B =
[[123 129 125 137 140 125 152 140 124 124 121 135 124 118 123]
 [139 117 142 135 136 142 123 121 140 140 127 135 140 127 137]
 [134 125 135 122 119 135 131 131 135 135 130 124 134 128 134]
 [121 134 118 129 131 118 111 120 120 119 129 128 120 132 122]
 [121 124 123 131 131 123 148 138 122 123 118 131 123 114 121]
 [138 118 141 137 138 141 127 124 139 140 127 136 139 127 137]]
Rows and columns are numbered from 0.
The bottom-left entry is 138
The entry in row 2 and column 0 -> 134
The entry in row 0 and column 2 -> 125
The entry directly below the smallest entry -> 148
The entry directly above the smallest entry: 131
What is the entry in row 1 and column 0? 139
What is the entry in row 1 and column 1? 117
The entry in row 0 and column 0 -> 123
What is the entry at row 0, column 1? 129
The bottom-right entry -> 137
The entry in row 2 and column 2 is 135
The entry just left of the largest entry: 125
What is the entry in row 2 and column 1? 125
What is the entry just right of the smallest entry? 120
The entry just left of the smallest entry -> 118
What is the top-right entry? 123
The top entry of the column that holds the largest entry -> 152
The entry just right of the largest entry -> 140
The entry directly below the largest entry is 123
The entry directly above 130 -> 127

118	120	134	135	134	125	122	112	117
106	128	124	130	123	115	125	146	152
113	128	134	133	124	135	133	117	134
Counting starts at 0.
The entry in the top-right corner: 117
Give the entry directly below the centre entry.
Answer: 124
Give the entry at row 1, column 0.
Answer: 106
The entry in the bottom-left corner is 113
Give the bottom-right entry.
Answer: 134
The entry just left of the centre entry is 130
The top-left entry -> 118
The entry at row 0, column 1 -> 120
